Below is a small trained network, with its code and all its weights. Each question gives an input and a target symbol and asks what happens when units are switched off, that is, made to give their printed mean instead of their output.

import numpy as np


def w(rows, s, z=0):
    codes = np.array(rows[::2]) - 128.0
    scale = np.full(codes.shape[1], s)
    scale[-1] = z or s
    return codes * scale


def norm(h):
    return h / np.sqrt((h * h).mean(-1, keepdims=True) + 1e-5)


def f(y):
    return np.maximum(y, 0)


def softmax(a):
    e = np.exp(a - a.max(-1, keepdims=True))
    return e / e.sum(-1, keepdims=True)


def log_softmax(a):
    a = a - a.max(-1, keepdims=True)
    return a - np.log(np.exp(a).sum(-1, keepdims=True))


def net(x, mask):
    ids = ['ΘΩαβδφ'.index(c) for c in x.split()]
    T = len(ids)
    res = E[ids] + P[:T]
    u = 0
    for l in range(2):
        q, k, v = (norm(res) @ M[l].T for M in (Q, K, V))
        z = softmax(np.where(np.tri(T) > 0, q @ k.T / 2**0.5, -1e9)) @ v
        res = res + np.where(mask[u], z, O[l][:, -1]) @ O[l][:, :-1]
        u += 1
        y = f(norm(res) @ A[l][:, :-1].T + A[l][:, -1])
        res = res + np.where(mask[u : u + 4], y, B[l][:, -1]) @ B[l][:, :-1]
        u += 4
    return log_softmax(norm(res)[-1] @ U[:, :-1].T + U[:, -1])


Q, K, V, O, A, B = {}, {}, {}, {}, {}, {}
E = w([
[195,179,106,186,148,76],'Θ',
[223,183,173,71,161,103],'Ω',
[156,112,209,183,97,120],'α',
[8,151,72,142,42,101],'β',
[121,109,232,139,129,38],'δ',
[144,169,137,154,26,211],'φ',
],0.018)
P = w([
[237,133,126,188,170,133],'0',
[232,73,158,128,61,111],'1',
[128,87,170,114,150,182],'2',
[112,114,159,93,67,149],'3',
[76,161,158,79,79,168],'4',
[100,177,203,72,49,171],'5',
[90,224,214,107,2,126],'6',
],0.0073)
Q[0] = w([
[96,2,109,160,129,150],'0.h1',
[240,175,43,82,251,108],'0.h1',
],0.012)
K[0] = w([
[131,78,250,155,151,140],'0.h1',
[167,77,42,180,174,128],'0.h1',
],0.013)
V[0] = w([
[155,136,22,92,149,109],'0.h1',
[97,121,143,89,158,2],'0.h1',
],0.0087)
O[0] = w([
[41,153,56,215,167,179,1],'0.h1',
[108,164,148,2,199,19,122],'0.h1',
],0.0064,0.0028)
A[0] = w([
[58,98,98,162,106,115,172],'0.n1',
[213,126,73,77,192,72,251],'0.n2',
[160,164,112,175,93,82,145],'0.n3',
[136,117,183,4,182,70,245],'0.n4',
],0.014,0.0012)
B[0] = w([
[166,27,194,36,136,204,220],'0.n1',
[191,211,94,214,237,211,217],'0.n2',
[76,69,130,81,195,187,214],'0.n3',
[9,216,142,203,34,2,254],'0.n4',
],0.0086,0.0089)
Q[1] = w([
[23,223,241,111,2,34],'1.h1',
[104,134,112,163,250,87],'1.h1',
],0.015)
K[1] = w([
[55,163,236,87,3,190],'1.h1',
[162,63,181,149,182,57],'1.h1',
],0.014)
V[1] = w([
[209,243,171,140,138,134],'1.h1',
[81,157,248,49,213,77],'1.h1',
],0.014)
O[1] = w([
[95,144,103,190,73,65,2],'1.h1',
[199,54,71,105,249,165,127],'1.h1',
],0.015,0.0076)
A[1] = w([
[56,111,131,60,190,16,3],'1.n1',
[229,135,2,112,178,185,64],'1.n2',
[17,132,87,205,165,40,144],'1.n3',
[113,172,44,142,113,102,17],'1.n4',
],0.012,0.0025)
B[1] = w([
[69,129,99,145,128,16,173],'1.n1',
[65,181,107,210,78,128,237],'1.n2',
[120,51,165,30,110,169,254],'1.n3',
[113,6,74,103,135,113,172],'1.n4',
],0.014,0.006)
U = w([
[194,99,123,207,149,129,15],'Θ',
[97,118,12,226,141,119,217],'Ω',
[69,130,122,97,201,40,32],'α',
[132,249,93,154,195,140,173],'β',
[139,103,129,93,154,186,252],'δ',
[67,202,132,154,49,169,23],'φ',
],0.011,0.0028)

Each question gives the input, a string of symbols that net reads in full, and the target symbol t.
The units are the heads (2 rows each of Q, K, V and O) and the neurons (one row each of A and B). Each row of codes is followed by its name. A weight is (code - 128) times the scale printed after its matrix; where a second scale follows, it is the last column's (O, A, B and U).
mask holds one flag per unit, layer by layer, with each layer's heads first. A switched-off unit (its flag False) gives its mean, the last column of its rows in O or B, instead of its output. The means were averaged over made-up inputs and are rounded, as every weight is.
A unit's drop is (log p(t) with every unit on - log p(t) with that unit switched off) / (log p(t) with every unit on - log p(t) with every unit switched off).
The circuit of an input: a set's keep is (log p(t) with only the set's units on - log p(t) with every unit switched off) / (log p(t) with every unit on - log p(t) with every unit switched off). Starting from all 10 units, units are removed one at a time, each time the one whose removal leaves the highest keep (on an exact tie, the one counted first), for as long as the keep stays at least 0.8.
circuit, biggest first: the units of the circuit, biggest drop first
top k neurons: the k neurons with the biggest drops, biggest first
k most important neurons of layer l: the k neurons of layer l with the biggest drops, biggest first
drop of u: that unit's drop, to one decimal
input β φ α, target φ: circuit, biggest first -> (1.h1)
input β Θ Ω Θ Ω, target β: circuit, biggest first -> (0.n2; 1.h1; 0.n4; 0.n1)
input β Ω Θ β Ω α Θ, target δ: top 2 neurons -> (0.n4; 1.n3)
input β φ Θ φ β Ω, target β: top 3 neurons -> (0.n2; 0.n1; 1.n3)
input β δ α β Θ Ω α, target Θ: top 4 neurons -> (0.n4; 0.n2; 1.n3; 0.n1)
input β β φ δ, target φ: top 2 neurons -> (0.n2; 0.n4)
input Ω δ Ω β, target α: circuit, biggest first -> (0.h1; 1.n1)
input β α Ω, target α: 2 most important neurons of layer 0 -> (0.n4; 0.n1)
input α Ω Ω, target α: top 2 neurons -> (0.n4; 1.n3)
input Ω Ω α Θ β δ α, target α: 3 most important neurons of layer 0 -> (0.n4; 0.n1; 0.n2)
input β Ω β β Θ δ Θ, target δ: top 4 neurons -> (0.n2; 0.n1; 1.n3; 0.n4)
input Ω δ β, target α: top 2 neurons -> (1.n1; 0.n4)
input Θ Ω Ω, target Ω: top 2 neurons -> (0.n2; 1.n4)
input β β β φ δ, target φ: top 3 neurons -> (0.n4; 0.n2; 0.n1)
input δ α φ Ω, target φ: top 2 neurons -> (0.n1; 0.n3)
input β δ Ω α, target α: top 2 neurons -> (0.n4; 0.n2)
input δ α Θ Ω α, target Θ: top 2 neurons -> (0.n2; 1.n3)
input β Ω Ω Ω Θ, target Ω: most important neuron of layer 1 -> (1.n2)
input α φ Ω Ω, target φ: drop of 0.n4 -> -0.1
input β Ω Θ β α α β, target δ: drop of 1.n3 -> 0.0
input δ Θ Ω, target Ω: drop of 1.h1 -> 0.8
